The symbols move the nodes like this.
TM ka QG
TM ne ZQ
TM fe RP
TM pu NQ
TM li QL
TM ko SB
QL ka SC
QL ne SG
QL fe ZQ
QL pu MH
QL li NF
QL ko NQ
PM ka SB
PM ne MQ
PM fe DR
PM pu SG
PM li LF
PM ko ZQ
FR ka GB
FR ne QS
FR fe DS
FR pu SM
FR li LG
FR ko NL
QN ka SG
QN ne DQ
QN fe SC
QN pu CP
QN li JC
QN ko GJ
TN ka BS
TN ne PN
TN fe HQ
TN pu NJ
TN li SB
TN ko DM
ZM ka MQ
ZM ne NQ
ZM fe SB
ZM pu DQ
ZM li GR
ZM ko SC
BD ka LG
BD ne TH
BD fe BM
BD pu ZJ
BD li BS
BD ko MR
PP ka MH
PP ne CP
PP fe GJ
PP pu JJ
PP li PZ
PP ko JZ
DS ka JJ
DS ne RF
DS fe ZR
DS pu FR
DS li QS
DS ko SD
CN ka QT
CN ne CJ
CN fe JR
CN pu PN
CN li RP
CN ko HQ
SD ka SR
SD ne DS
SD fe JC
SD pu NL
SD li FR
SD ko PZ
ZJ ka HQ
ZJ ne BS
ZJ fe BD
ZJ pu GT
ZJ li DR
ZJ ko CJ
BS ka CN
BS ne QJ
BS fe TH
BS pu DR
BS li LT
BS ko ZJ
QJ ka CJ
QJ ne DM
QJ fe QT
QJ pu LT
QJ li QG
QJ ko BS
NQ ka QZ
NQ ne QL
NQ fe TM
NQ pu GR
NQ li MH
NQ ko ZM
GJ ka QL
GJ ne QN
GJ fe QZ
GJ pu PP
GJ li CP
GJ ko LF
MR ka SM
MR ne BD
MR fe BF
MR pu CJ
MR li ZJ
MR ko JR
LT ka RP
LT ne QG
LT fe QJ
LT pu MQ
LT li QZ
LT ko DR
SG ka ZM
SG ne LF
SG fe PM
SG pu NF
SG li JZ
SG ko QL
ZR ka PP
ZR ne CZ
ZR fe GR
ZR pu DS
ZR li RF
ZR ko JC
SB ka LT
SB ne TM
SB fe PN
SB pu ZM
SB li NQ
SB ko NJ
QZ ka ZQ
QZ ne SC
QZ fe QG
QZ pu GJ
QZ li QN
QZ ko MQ
ML ka JC
ML ne SR
ML fe NF
ML pu BC
ML li JN
ML ko CZ
JR ka HN
JR ne MR
JR fe PF
JR pu CN
JR li CJ
JR ko LG
LG ka QH
LG ne JR
LG fe QS
LG pu HQ
LG li CN
LG ko SM
RF ka PZ
RF ne BC
RF fe CZ
RF pu QS
RF li PF
RF ko DS
NL ka JN
NL ne FR
NL fe SD
NL pu HN
NL li SM
NL ko HH
LF ka NQ
LF ne GJ
LF fe MQ
LF pu JZ
LF li PP
LF ko SG
CZ ka CP
CZ ne ML
CZ fe MH
CZ pu RF
CZ li BC
CZ ko ZR
TH ka JR
TH ne QT
TH fe QH
TH pu BS
TH li QJ
TH ko BD
JC ka JZ
JC ne ZR
JC fe DQ
JC pu SD
JC li DS
JC ko CP
PJ ka BD
PJ ne HQ
PJ fe SM
PJ pu DM
PJ li TN
PJ ko QT
PZ ka ML
PZ ne SD
PZ fe CP
PZ pu HH
PZ li NL
PZ ko JJ
RP ka DM
RP ne GT
RP fe CJ
RP pu TM
RP li ZQ
RP ko PN
BC ka SD
BC ne JN
BC fe ML
BC pu PF
BC li BF
BC ko RF
BF ka FR
BF ne BM
BF fe JN
BF pu MR
BF li BD
BF ko PF
GB ka RF
GB ne HH
GB fe JJ
GB pu BM
GB li QH
GB ko JN
SM ka BM
SM ne LG
SM fe FR
SM pu PJ
SM li HQ
SM ko HN
DQ ka LF
DQ ne GR
DQ fe ZM
DQ pu JC
DQ li ZR
DQ ko QN
DR ka PN
DR ne LT
DR fe BS
DR pu PM
DR li MQ
DR ko GT
SR ka ZR
SR ne JJ
SR fe JZ
SR pu JN
SR li GB
SR ko ML
HN ka BF
HN ne SM
HN fe NL
HN pu QT
HN li PJ
HN ko QH
MH ka QN
MH ne NF
MH fe QL
MH pu CZ
MH li ML
MH ko GR
QS ka HH
QS ne PF
QS fe RF
QS pu LG
QS li JR
QS ko FR
NF ka DQ
NF ne JZ
NF fe SG
NF pu ML
NF li SR
NF ko MH
JN ka DS
JN ne GB
JN fe SR
JN pu BF
JN li BM
JN ko BC
HH ka BC
HH ne NL
HH fe PZ
HH pu QH
HH li HN
HH ko GB
QH ka PF
QH ne HN
QH fe HH
QH pu TH
QH li QT
QH ko BM
DM ka ZJ
DM ne TN
DM fe PJ
DM pu QG
DM li NJ
DM ko QJ
QT ka MR
QT ne PJ
QT fe HN
QT pu QJ
QT li DM
QT ko TH
HQ ka TH
HQ ne CN
HQ fe LG
HQ pu TN
HQ li PN
HQ ko PJ
CP ka NF
CP ne JC
CP fe QN
CP pu PZ
CP li SD
CP ko PP
NJ ka DR
NJ ne SB
NJ fe TN
NJ pu SC
NJ li ZM
NJ ko QG
GR ka GJ
GR ne MH
GR fe NQ
GR pu ZR
GR li CZ
GR ko DQ
JZ ka GR
JZ ne PP
JZ fe LF
JZ pu SR
JZ li JJ
JZ ko NF
ZQ ka NJ
ZQ ne PM
ZQ fe GT
ZQ pu QL
ZQ li SG
ZQ ko TM
PN ka QJ
PN ne RP
PN fe CN
PN pu SB
PN li TM
PN ko TN
MQ ka TM
MQ ne QZ
MQ fe LT
MQ pu LF
MQ li GJ
MQ ko PM
QG ka GT
QG ne NJ
QG fe DM
QG pu QZ
QG li SC
QG ko LT
PF ka NL
PF ne BF
PF fe BC
PF pu JR
PF li MR
PF ko QS
CJ ka PJ
CJ ne ZJ
CJ fe MR
CJ pu RP
CJ li GT
CJ ko CN
BM ka QS
BM ne QH
BM fe GB
BM pu BD
BM li TH
BM ko BF
JJ ka CZ
JJ ne PZ
JJ fe PP
JJ pu GB
JJ li HH
JJ ko SR
GT ka TN
GT ne DR
GT fe ZJ
GT pu ZQ
GT li PM
GT ko RP
SC ka PM
SC ne ZM
SC fe NJ
SC pu QN
SC li DQ
SC ko QZ

The rows follow the links: the fewer symbols apart two nodes are, the more alike their rows tend to be.

Name the node of each row.
(-29, -73, 22, -86, 49, -19, -10, 2, -66, -23, 26, -21, 56, 60, -34, 15, -39, 52, 20, -33, -46, 84, -30, -111, -38, -64, 11, 21, -91, -6, -13, 8, 52, -31, 47, -56, -43, -13, -18, -78, 15)
node: JC
(-18, -67, 15, -74, 57, -39, 5, 1, -63, -18, 33, -18, 64, 59, -51, -16, -42, 61, 32, -6, -60, 81, -17, -94, -34, -62, 5, 36, -101, -7, -5, 22, 53, -26, 36, -67, -50, -38, 6, -66, -4)
node: ZR
(-40, -79, 14, -85, 27, -17, -30, 13, -70, -23, 28, -18, 53, 44, -32, 24, -48, 32, -5, -45, -36, 87, -31, -136, -46, -64, 8, 11, -81, 1, -21, -3, 54, -38, 44, -31, -28, 5, -58, -89, 36)
node: CP
(-72, -65, 47, -33, 30, -77, -22, 13, 18, -21, 71, 45, -21, -72, 81, 59, -15, -23, 12, 22, -32, -47, 112, 45, 75, -45, -28, -63, 10, -49, 20, -42, 2, 17, 90, -7, 6, 15, -5, 22, 13)
node: QG
(-64, 18, 61, -67, -17, -4, 6, 15, 20, 1, -53, 162, -14, -37, -70, 4, -1, 43, -25, 42, 9, -16, -51, 60, 7, 34, 55, 24, -13, -73, 32, 23, -32, -108, 41, -56, -1, 7, 0, -60, 19)
node: NQ
(-13, 68, -17, 53, -53, 47, -21, -2, 60, 17, -37, 38, -63, -66, 64, 37, 26, -42, -33, -13, 68, -65, 18, 64, 33, 69, 2, -46, 100, -3, 10, -31, -53, 10, -31, 79, 45, 32, -47, 61, 17)
node: QJ
(46, 24, -65, 53, 14, -39, -25, -26, -36, 15, 64, -142, 3, 45, 58, -55, -32, -27, 20, -69, -14, 24, 3, -39, 24, -40, -56, -19, 28, 71, -55, 33, 39, 96, -64, 50, -16, -13, 3, 74, -19)
node: BF
(-59, 34, 18, -38, -39, 5, -51, 7, 29, 8, 16, 74, -69, -78, 118, 65, -23, -32, 13, -67, 35, -35, 38, 1, 52, 23, 9, -77, 99, -29, 10, -31, -25, 23, 55, 48, -5, 10, -81, 24, 42)
node: RP
(63, -20, -54, 62, 14, 38, -1, -6, -21, -5, 45, -156, 15, 33, 71, 31, 24, -53, 33, -37, 11, 15, 76, -61, -22, -31, -54, -18, 5, 66, -5, -40, 29, 110, -23, 53, -14, -6, -2, 37, -21)
node: HN
(-36, 60, -8, 11, -67, 47, -39, 4, 40, 11, -15, 62, -71, -75, 100, 55, 4, -42, -15, -56, 65, -56, 16, 20, 42, 53, 12, -60, 112, -9, 4, -34, -39, 10, 16, 66, 24, 24, -81, 32, 43)
node: TN
(46, 103, -59, -2, -29, 8, -20, -30, -27, 48, 2, -50, -18, 58, 19, -87, -60, 29, 19, -105, 17, 67, -90, -68, 6, 6, 21, 6, 37, 49, -54, 83, 19, 37, -57, 11, -34, -40, -7, 52, -7)
node: NL
(43, 79, -15, 86, -31, 13, 28, -17, 70, 23, -26, 11, -53, -37, 29, -25, 41, -31, -3, 35, 37, -82, 38, 139, 42, 64, -8, -11, 77, -6, 26, -2, -58, 40, -40, 32, 26, -8, 55, 82, -34)
node: CJ
(43, 80, -16, 73, -15, 21, 29, -17, 63, 27, -15, 21, -53, -39, 27, -39, 48, -25, 25, 39, 27, -70, 52, 136, 50, 61, -3, -5, 57, -12, 40, 3, -47, 44, -30, 11, 6, -23, 81, 77, -56)
node: CN
(-63, -80, 3, -64, 9, -19, -33, 29, -72, -33, 14, -30, 51, 29, -29, 37, -39, 8, -62, -33, -9, 50, -68, -118, -35, -64, -7, -5, -43, 13, -52, -17, 45, -62, 4, 8, 13, 47, -104, -68, 83)
node: JZ
(-38, -45, 64, -35, -11, 38, 31, 25, 33, -17, -61, 119, 8, -50, -57, 76, 51, 20, -21, 86, 11, -34, 28, 48, -30, 28, 36, 26, -38, -71, 65, -50, -41, -79, 67, -37, 12, 22, -6, -76, 22)
node: QZ
(59, 106, -56, 8, -46, 63, -4, -20, -12, 37, -45, -29, -7, 60, -29, -65, -30, 34, 4, -78, 43, 63, -115, -66, -32, 45, 37, 35, 24, 43, -35, 76, 12, 5, -79, 12, -25, -35, -16, 16, -6)
node: GB
(-37, -107, 51, -6, 28, -9, 23, 31, 25, -42, 4, 52, 16, -55, -18, 86, 56, -22, -23, 105, -14, -54, 89, 63, -8, -4, -25, 0, -34, -41, 63, -78, -18, -39, 66, -12, 31, 42, 0, -51, 10)
node: ZQ
(74, -19, -47, 60, 2, 68, 17, -12, 1, -7, 33, -131, 7, 32, 78, 50, 39, -56, 56, -34, 8, 13, 91, -70, -34, -16, -42, -12, -6, 49, 7, -55, 14, 104, 1, 52, -30, -14, 0, 19, -27)
node: SM
(-75, 8, 24, -40, -21, -21, -55, 11, 27, 1, 39, 75, -67, -78, 124, 65, -28, -25, 24, -57, 14, -29, 51, -3, 59, 8, 2, -83, 76, -29, 10, -37, -10, 22, 77, 28, -10, 2, -67, 30, 34)
node: GT
(66, -19, -59, 71, 11, 0, -13, -18, -22, 5, 59, -162, 6, 39, 69, 4, 4, -51, 27, -49, -6, 15, 49, -54, -10, -47, -60, -19, 10, 73, -26, -20, 33, 102, -43, 48, -7, -4, 8, 59, -19)
node: QH

Each walk starts at a row. The symbols on each line, taken left to right, move it on to the next node.
Each answer is a row, close to the row of the node it stands for.
---
(65, 46, -4, 16, -5, 76, 32, -17, 61, 19, 0, 17, -32, 0, 33, 23, 44, 3, 114, -9, 8, -4, 103, 37, -1, 49, 33, 11, 3, -23, 76, -6, -26, 81, 71, -21, -75, -75, 79, 17, -85)
fe ko ko pu	(73, 10, -22, 20, -10, 98, 31, -11, 33, 12, -9, -31, -15, 11, 59, 58, 52, -13, 100, -36, 23, 5, 111, -22, -33, 38, 9, 5, -13, 6, 77, -46, -8, 95, 62, 3, -78, -59, 37, -10, -61)
fe li	(84, 33, -14, 11, -3, 94, 25, -1, 42, 19, -8, -8, -26, 9, 58, 47, 46, -3, 114, -28, 18, 2, 105, -2, -23, 47, 25, 7, -7, -16, 77, -25, -19, 95, 69, -11, -74, -70, 55, -2, -76)
---
(34, 72, -62, 22, -5, -35, -30, -27, -32, 31, 39, -92, -13, 41, 50, -80, -57, 7, 19, -101, -3, 39, -51, -54, 31, -24, -17, -13, 47, 55, -58, 62, 25, 74, -70, 25, -22, -26, 18, 78, -16)
ko pu pu	(57, 71, -7, 38, -2, 25, 37, -16, 62, 31, -13, 32, -41, -20, 33, -21, 38, -2, 78, 24, 12, -47, 71, 101, 26, 62, 26, 2, 30, -26, 61, 19, -39, 66, 21, -17, -38, -66, 100, 58, -79)
li ka pu li	(-30, -67, 66, -25, -5, 34, 31, 28, 26, -34, -44, 99, 7, -47, -50, 79, 62, -3, -21, 95, 0, -43, 49, 52, -27, 26, 25, 18, -42, -51, 60, -69, -32, -73, 67, -29, 27, 39, 3, -80, 18)
---
(-25, 68, -10, 27, -65, 43, -28, 10, 55, 11, -30, 47, -72, -75, 83, 51, 19, -44, -18, -32, 67, -63, 12, 39, 29, 61, 6, -55, 109, -5, 8, -42, -39, -6, -17, 75, 39, 36, -71, 53, 28)
pu ko	(-80, -36, 43, -48, 25, -74, -42, 5, 16, -9, 61, 61, -40, -88, 103, 63, -30, -18, 19, -15, -18, -49, 96, 38, 80, -36, -13, -73, 39, -41, 10, -39, 1, 29, 89, 0, -7, 8, -17, 26, 18)
ko ko li fe	(-76, -8, 32, -53, 4, -51, -49, 6, 17, -3, 52, 74, -58, -80, 121, 60, -31, -18, 33, -45, -4, -33, 85, 19, 81, -16, 2, -83, 58, -33, 16, -34, -10, 24, 87, 13, -8, 9, -40, 25, 31)
---
(64, 71, -3, 63, -15, 19, 35, -24, 68, 30, -13, 23, -42, -29, 23, -33, 43, -11, 57, 32, 22, -64, 79, 121, 48, 63, 10, 8, 47, -21, 47, 22, -39, 67, 1, 3, -15, -41, 88, 73, -73)
fe li fe	(82, -2, -28, 29, -5, 98, 27, -6, 20, -1, -6, -70, -6, 25, 68, 74, 54, -33, 87, -34, 20, 15, 109, -47, -47, 24, -2, -4, -5, 17, 58, -61, -2, 109, 54, 18, -59, -40, 14, -5, -56)
pu li pu	(-44, -114, 59, 3, 39, -27, 20, 20, 18, -42, 23, 36, 12, -55, 11, 83, 47, -30, -20, 98, -28, -59, 118, 72, 20, -29, -31, -15, -41, -51, 46, -84, -13, -23, 70, -9, 28, 38, 13, -23, 16)
---
(-45, -74, 9, -74, 25, -17, -34, 17, -70, -28, 15, -17, 55, 43, -26, 41, -45, 23, -34, -37, -22, 70, -58, -134, -47, -65, 0, 2, -58, 1, -39, -9, 54, -49, 30, -15, -9, 25, -79, -74, 55)
ka ka fe	(-49, -26, 68, -56, -10, 43, 24, 23, 28, -14, -68, 144, -3, -48, -60, 60, 34, 22, -12, 70, 18, -20, 6, 38, -25, 48, 50, 29, -37, -74, 56, -34, -41, -96, 66, -45, 15, 11, -4, -86, 9)
pu fe fe	(-57, -91, 59, -22, 47, -78, -10, 12, 12, -32, 65, 33, -14, -75, 56, 69, 10, -25, 3, 47, -47, -57, 111, 62, 51, -40, -38, -49, -1, -38, 30, -57, 4, 13, 83, -9, 17, 25, 1, 10, 9)
---
(-75, 21, 53, -50, -1, -65, -14, 4, 3, 6, -28, 140, -6, -31, -70, -51, -37, 53, -55, 39, -14, -16, -88, 60, 29, 10, 41, 15, 4, -52, -15, 57, -12, -108, -1, -49, 27, 15, 1, -20, 28)
pu ko	(-78, -56, -2, -21, 0, -54, -38, 12, -62, -17, 5, -31, 30, 9, -34, 2, -37, -9, -99, -3, -6, 18, -94, -63, -14, -55, -28, -5, -16, 31, -71, 5, 37, -83, -53, 24, 53, 77, -90, -32, 91)
ko fe ko li	(-68, -51, 4, -8, -2, -73, -37, 11, -55, -26, 4, -25, 34, 8, -35, -24, -44, -4, -99, 14, -12, 4, -105, -38, 1, -46, -35, -14, -1, 18, -80, 8, 30, -74, -68, 25, 76, 87, -72, -19, 90)
---
(63, 59, -4, 19, -3, 58, 35, -13, 54, 31, -9, 27, -32, -8, 33, -4, 44, 4, 94, 2, 15, -24, 98, 75, 18, 57, 26, 7, 13, -21, 77, 6, -37, 76, 59, -27, -56, -81, 87, 43, -89)
ka ka ne	(77, -23, -48, 36, 2, 85, 23, -4, 9, -4, 14, -98, 1, 27, 66, 63, 49, -42, 72, -40, 17, 21, 107, -58, -40, 7, -22, -6, -14, 33, 41, -68, 9, 109, 34, 36, -51, -38, 9, 1, -46)
fe ne	(42, 45, -57, 36, 7, -48, -32, -29, -34, 34, 54, -119, -3, 48, 56, -67, -55, -7, 22, -89, -10, 37, -23, -49, 34, -33, -29, -15, 37, 68, -61, 53, 38, 85, -68, 36, -20, -23, 10, 86, -14)
---
(34, 92, -62, 10, -21, -20, -33, -20, -36, 39, 22, -63, -14, 54, 27, -91, -61, 17, 27, -108, 0, 50, -76, -59, 22, -1, 0, -5, 48, 60, -66, 83, 29, 52, -68, 26, -35, -42, -9, 69, -9)
ka li ko	(53, 1, -61, 57, 17, -25, -14, -23, -27, 8, 71, -159, 11, 39, 76, -29, -17, -42, 12, -60, -14, 14, 19, -48, 19, -37, -57, -22, 20, 68, -47, 4, 42, 95, -52, 49, -9, -2, 10, 68, -25)
fe ko ko ne	(66, 95, -52, 22, -48, 83, 4, -17, -4, 35, -63, -31, 12, 75, -63, -70, -13, 27, -7, -57, 52, 63, -122, -55, -63, 47, 32, 58, 0, 38, -20, 60, -1, -8, -88, 8, -9, -23, -15, -3, -2)
---
(-52, -4, 66, -60, -15, 25, 13, 31, 25, -4, -63, 150, -18, -35, -60, 34, 15, 44, -19, 55, 14, -23, -19, 54, -3, 45, 59, 22, -15, -72, 42, -1, -34, -102, 59, -53, 2, 8, -9, -72, 25)
ko li	(-69, -37, 15, -6, 5, -88, -29, 5, -44, -24, 14, -3, 23, -10, -44, -44, -49, 5, -101, 18, -20, 5, -105, -7, 21, -42, -25, -11, 5, 11, -74, 28, 18, -94, -73, 18, 76, 84, -51, 0, 84)
ko ko li fe	(-79, -20, 12, -13, 5, -103, -28, 5, -38, -10, 3, 30, 23, -12, -59, -59, -51, 20, -98, 31, -25, -10, -117, 31, 31, -34, -9, -4, 8, -2, -75, 44, 13, -88, -67, -3, 73, 60, -36, 12, 64)
